z647z873: -17  178  -155  -57  -124  48  95  45  -196  -172  16  125  273  353  -26  -186  -26  -75  -81  92  -69  -210  -68  -267  60  -258  -65  -10
z685z362: -125  -21  124  -136  27  -134  11  -120  -64  -45  33  61  -37  225  -40  118  -36  -37  -265  49  88  -370  -250  -72  -53  70  -287  -356
z416z583: -151  -19  14  -65  230  96  -271  -108  112  -20  -236  77  -97  -15  118  198  246  55  -120  -173  110  -186  82  133  -2  -13  -297  -159
z685z362: -117  -77  5  -73  138  -11  -78  -124  -253  9  -95  -11  -71  262  102  274  -11  -15  -164  -72  155  -225  -29  64  20  -99  -280  -150
z685z362: 32  211  -261  267  108  260  -70  158  49  1  -316  101  65  -107  168  15  278  130  190  -208  -30  146  314  85  -66  -227  131  295
z416z583: -61  6  -93  119  202  226  -209  -7  -95  -159  -161  178  103  54  75  258  195  -51  -46  -106  -40  -149  179  77  99  -110  -59  200
z685z362: -28  -63  117  -78  26  78  -85  66  204  -112  189  63  -14  75  -82  51  166  -235  -100  127  -67  -220  -100  -129  14  162  -47  -129
z685z362: -79  -16  -14  8  -50  -83  23  -43  -153  -94  -32  59  64  227  -16  7  -95  -39  -107  -18  53  -119  -81  -54  35  -148  -101  -55
z647z873: -83  -164  252  -67  -55  -138  -10  -113  -115  95  185  -170  26  69  72  125  -117  -213  -148  93  -37  -279  -274  -28  134  261  -50  -246
z416z583: 101  -110  109  -9  -63  -233  96  51  347  279  -31  -259  -294  -611  -120  13  -161  397  214  -172  154  657  220  327  -24  213  248  93
z647z873: 126  115  -114  36  -195  -83  205  108  51  119  24  -109  -23  -7  -21  -342  -120  77  186  33  12  334  15  -74  -125  -139  164  55
z416z583: -81  189  -95  34  -28  112  8  48  370  21  -80  -83  116  270  131  52  390  -110  -104  -77  -86  -122  -70  -171  -224  -64  -152  -219
z685z362: -84  -58  -110  186  144  185  -117  -75  -303  -81  -107  80  33  359  205  196  107  -249  -48  -42  -29  -240  -25  -18  -68  -203  -138  100
z647z873: 142  -34  -9  -79  -181  -196  122  -103  -460  31  102  24  88  -137  -143  -398  -580  102  125  146  -5  263  -21  16  211  -116  154  219
z893z341: -113  -164  69  6  42  -23  -92  -215  -79  138  -66  -159  -86  -73  175  65  -50  -48  -2  -89  -16  -29  -94  86  -54  79  -122  -60
z487z223: -34  -283  203  -128  -90  -206  112  -108  -165  72  234  -199  -116  -69  -65  107  -298  -24  -29  85  43  -1  -157  31  98  219  51  -69
z487z223: -11  9  20  -129  -244  -181  148  -107  -108  44  132  -80  120  45  -116  -272  -332  -15  -59  89  -61  76  -179  -164  18  -48  -48  -71
z416z583: -80  -65  45  -338  -125  109  137  158  -189  125  315  -257  -35  153  48  48  -21  -184  -48  150  30  -342  -86  -323  143  123  -93  -245
z487z223: -10  -118  86  -137  18  -91  161  -9  -257  -119  164  -37  42  132  -55  273  -90  84  -91  114  46  -259  -76  -22  149  135  68  -47
z647z873: 21  -136  218  -188  -176  -262  52  -2  246  351  130  -286  -321  -469  -100  -267  -284  121  109  -19  140  374  -53  96  -8  257  27  -216
z893z341: 1  3  -205  52  14  131  -5  80  -83  -236  -108  210  6  -9  -60  -172  26  102  157  -39  10  93  192  -47  -6  -263  93  295
z647z873: -166  -153  57  -149  32  44  11  -92  46  -190  110  -34  45  224  35  210  184  -97  -145  49  -62  -387  -161  -159  -25  112  -127  -162
z416z583: 34  10  -36  22  17  22  -18  84  -216  49  -48  29  -52  -56  21  -39  -109  39  77  -25  99  45  118  60  124  -92  48  90
z487z223: 63  -34  3  -84  -46  -37  88  24  -87  62  80  -83  -68  -58  -2  -116  -101  53  102  71  33  75  0  -12  20  32  84  7
z893z341: 133  143  84  -177  35  113  -70  243  255  319  133  -160  -133  -291  -54  53  98  -13  24  32  71  154  188  32  114  222  -4  -140
z893z341: 16  -124  164  -193  117  92  -186  20  -376  -204  258  190  80  237  -50  40  -61  -341  -144  289  -2  -508  -113  -106  378  98  -76  -87
z685z362: -50  -407  295  -292  -86  -211  -104  -252  -295  -96  358  -19  -38  -64  -216  -103  -499  -218  -120  229  -17  -82  -222  -22  317  195  -81  -31
z416z583: 25  120  -219  -41  124  285  60  61  -238  -143  6  33  168  433  172  170  284  -92  -4  97  -77  -327  47  -184  -37  -164  -41  58
z416z583: -3  24  165  -36  -76  -228  188  160  370  440  28  -377  -318  -225  -25  303  1  208  -54  -175  243  269  23  157  -154  260  -21  -342
z893z341: 85  -115  102  -97  -181  -238  178  -48  10  309  136  -309  -204  -253  -41  -192  -338  114  142  26  76  397  -63  75  -60  131  106  -56
z893z341: 60  171  -17  137  -33  -5  29  138  -116  152  -37  -38  90  130  60  91  -30  -82  -55  -33  44  5  33  21  81  -81  21  -34
z416z583: -100  168  -92  95  256  313  -361  164  -186  -47  -259  262  -34  327  267  29  363  -287  -83  -75  150  -494  94  -28  111  -254  -294  -173
z647z873: -88  -86  -55  180  184  92  10  -17  -80  -86  -146  51  -67  10  76  465  154  121  -29  -160  36  -111  107  141  -101  10  13  149
z893z341: -10  184  -160  102  134  279  -140  106  -112  -274  -86  295  279  308  29  125  270  -166  -107  28  -108  -326  105  -125  111  -206  -55  139
z416z583: -112  99  -71  131  48  59  -149  -54  -57  -117  -205  196  137  156  57  -3  77  -75  -122  -109  -18  -176  -12  -19  8  -198  -169  -4
z893z341: -83  102  2  -137  40  125  -260  37  49  55  -139  115  -53  -169  84  -341  92  -51  23  -41  59  -165  47  -56  119  -48  -198  -174
z487z223: -58  126  -200  30  -1  141  -73  -30  -318  -20  -154  84  132  303  145  -140  -21  -122  -23  -43  5  -129  28  -124  19  -356  -192  41
z416z583: 35  -124  171  -53  -33  -76  26  -2  -16  350  155  -321  -161  -204  51  169  -160  -65  15  -5  44  155  -20  108  54  254  27  -93
z647z873: 107  11  -166  179  -33  104  15  86  72  30  -90  9  -78  -218  16  -236  -7  69  296  -67  -45  421  208  64  -113  -150  231  349
z685z362: 63  191  -93  55  -128  -124  201  0  -157  76  -74  -47  148  119  44  -133  -129  140  13  2  1  53  -64  -39  -38  -131  62  -29
z647z873: -61  -27  -40  68  -33  82  58  39  -46  -80  73  -56  116  297  81  164  126  -190  -62  21  -80  -186  -74  -142  -24  -48  5  0
z487z223: 43  226  -264  186  12  118  126  43  -250  -211  -115  168  331  458  33  146  89  -6  -75  -2  -93  -112  59  -112  -39  -344  26  212
z685z362: -25  126  -56  2  -157  -173  66  30  -216  -11  -148  154  58  -138  -127  -315  -336  222  8  -78  119  96  41  -1  133  -213  -5  35
z487z223: -43  -146  126  -25  143  3  6  -31  -148  31  94  -87  -72  76  39  481  29  -37  -133  9  56  -226  -33  93  61  197  -47  -72
z893z341: 45  138  5  -245  -131  139  -56  194  21  90  182  -43  89  -47  -23  -345  7  -186  37  154  -48  -108  22  -255  221  22  -21  -129
z893z341: 50  -29  101  16  -25  -130  59  -49  34  217  52  -176  -90  -74  11  97  -118  14  -22  -10  37  157  -61  108  -56  130  3  -90
z487z223: -249  -264  365  -105  -69  -279  -109  -227  576  88  59  -148  -207  -355  -122  115  -4  11  -219  -134  1  -21  -272  81  -135  432  -208  -389
z647z873: 20  -18  40  -82  -40  94  -68  14  -406  -90  168  113  150  131  33  -230  -152  -277  -3  226  -94  -339  -126  -184  256  -12  15  15
z487z223: -38  72  3  30  69  203  -205  20  142  51  -11  45  34  15  84  -23  200  -255  -56  1  -104  -138  -12  -81  -30  28  -145  -66
z647z873: -64  -216  265  -318  118  -22  -39  -48  138  170  256  -280  -233  -1  44  368  128  -103  -151  96  89  -260  -136  14  29  418  -179  -393
z416z583: -35  -107  205  -99  107  -29  -46  -34  450  64  76  -174  -131  -187  55  243  313  47  -37  -6  -24  -93  -77  98  -78  411  21  -246
z487z223: 13  -87  158  -25  6  -64  0  -8  -23  221  96  -166  -115  -217  11  151  -121  -13  -15  -4  30  42  -25  104  62  238  24  -72
z487z223: -233  -148  21  -17  126  -59  -26  -256  -397  -4  -150  -59  18  243  146  488  -95  57  -252  -167  104  -334  -88  88  27  -59  -311  -109
z685z362: 129  160  25  -151  -68  -46  77  130  137  140  83  -73  9  -160  -97  -123  -32  124  30  68  35  144  70  -14  77  94  67  -95
z893z341: -38  -43  39  20  -197  -333  330  -48  233  140  -26  -257  -100  -149  -94  97  -160  360  7  -155  89  337  -63  85  -213  85  104  -87
z685z362: 4  120  -58  -115  -9  62  27  115  424  98  -94  -63  -125  -374  -35  -122  207  282  129  -112  30  196  170  8  -125  99  36  -53
z416z583: 75  -66  214  -192  -78  -65  24  85  0  107  340  -128  -35  46  -77  -35  -96  -242  -72  236  -4  -136  -164  -111  159  251  20  -228
z487z223: -30  190  -92  -167  52  213  -64  155  -24  31  -68  55  1  -10  128  -180  229  15  46  27  39  -300  67  -162  59  -32  -104  -170
z685z362: 0  162  -257  457  123  218  -204  -41  -115  -175  -346  308  239  181  118  18  135  -131  25  -176  -141  95  166  89  -79  -409  3  410
z647z873: -53  -119  7  121  -146  -126  137  -78  151  58  -20  -153  -22  -266  -40  4  -133  152  96  -136  -78  308  1  59  -122  66  162  165
z647z873: -77  -113  143  76  -118  -230  154  -95  409  155  8  -273  -104  -213  1  146  24  147  -12  -138  -30  215  -135  96  -226  258  83  -137
z893z341: -185  -159  68  301  -46  -202  47  -319  162  -312  -61  111  250  255  -94  344  -6  -70  -278  -113  -213  -78  -273  29  -207  -2  -45  91
z893z341: 36  -277  142  -150  33  -103  84  -150  -217  33  216  -197  -75  -59  -12  219  -198  31  19  115  -2  14  -63  95  108  229  94  49
z647z873: -15  -51  -118  122  139  6  -9  -21  -144  235  -255  -208  -243  101  254  250  52  134  108  -239  238  232  183  253  -131  -195  -79  26
z416z583: 35  -40  100  -67  -41  -58  67  65  138  59  127  -116  -39  -109  -49  66  14  27  10  42  2  40  -13  9  43  184  101  -66
z685z362: -104  -176  44  -142  -40  135  -136  -120  -220  -286  242  141  201  251  -59  -113  -69  -398  -121  214  -202  -378  -182  -281  178  -20  -116  51
z487z223: 81  79  29  -217  -28  -153  64  29  -248  171  -25  -79  -120  4  60  -255  -183  167  66  73  226  -13  -19  47  133  -42  -46  -236
z685z362: 69  11  159  78  23  -145  -106  34  460  179  -74  -61  -201  -333  -32  -87  85  86  67  -87  80  311  30  232  -79  192  72  -130
z416z583: -204  228  -285  296  113  200  -58  34  98  -282  -461  277  207  223  171  160  438  149  -66  -300  -37  -266  122  -44  -183  -340  -105  100
z487z223: 60  183  -163  -52  17  143  -12  56  -283  168  -126  -1  29  -118  102  -168  -94  111  115  -35  36  54  171  -13  77  -158  -37  95
z487z223: 165  185  -54  -158  -60  135  21  171  -307  16  193  65  174  138  -23  -268  -99  -176  38  261  -53  -158  15  -206  251  -66  59  8
z647z873: -108  50  -149  -33  69  111  -60  -63  -393  -182  -144  175  159  269  80  34  -14  2  -89  -33  27  -311  32  -89  118  -268  -171  55
z893z341: -23  66  100  62  2  -21  -71  74  17  -56  18  99  86  135  24  -3  89  -166  -110  54  -4  -265  -119  -45  103  50  -16  -163
z685z362: -107  -254  63  134  -132  -119  60  -132  -319  -296  170  122  141  346  -88  0  -262  -296  -109  117  -108  -205  -261  -145  58  -107  39  132
z893z341: 45  122  43  88  -65  -123  32  118  447  -88  -63  147  -39  -184  -159  -204  123  144  32  -27  15  147  -7  31  -114  60  125  -71
105  -82  26  -160  73  33  62  170  -360  395  39  -265  -395  -271  159  0  -176  149  254  3  289  121  193  156  126  95  80  -45 => z487z223
-35  -37  -184  84  -163  173  -42  -60  -347  -400  86  315  356  145  -108  -431  -207  -262  75  154  -297  -112  -43  -312  143  -308  108  436 => z416z583
-171  -45  -23  99  110  151  -221  -18  396  -93  -203  74  -70  -141  87  69  359  -14  4  -208  -39  -44  85  41  -128  11  -101  -4 => z647z873
103  -5  294  -165  -229  -387  233  79  444  274  246  -281  -173  -319  -199  -131  -168  163  -11  90  83  269  -186  46  -45  409  152  -361 => z893z341
86  157  -79  71  112  198  -47  111  8  -187  71  179  227  319  -43  217  239  -193  -128  117  -121  -202  45  -99  42  -62  3  83 => z647z873
8  32  -135  -212  238  257  114  169  -257  75  6  -175  -135  225  223  478  318  147  33  4  177  -323  198  -20  17  25  -62  -98 => z416z583
51  23  4  -36  -93  -89  154  84  52  147  36  -144  -113  -109  -3  -89  -67  124  101  -4  73  157  9  4  -62  48  98  -59 => z685z362
114  -111  136  -216  -57  -34  4  95  -341  99  309  -56  -83  -13  -107  -116  -322  -180  21  237  81  -40  -24  -58  293  94  42  -30 => z416z583
-6  37  42  -44  -1  -36  -14  111  308  103  -71  -68  -158  -241  -1  -59  135  158  78  -97  104  126  91  76  -36  99  38  -122 => z685z362
126  44  26  121  -66  -189  48  13  205  124  -44  -74  -80  -24  -45  -118  -74  59  69  -36  73  398  10  156  -103  -48  100  -7 => z647z873
102  197  -152  147  58  97  -43  47  279  -56  -153  114  102  -27  -33  -28  205  91  53  -73  -79  253  166  65  -132  -129  64  170 => z647z873
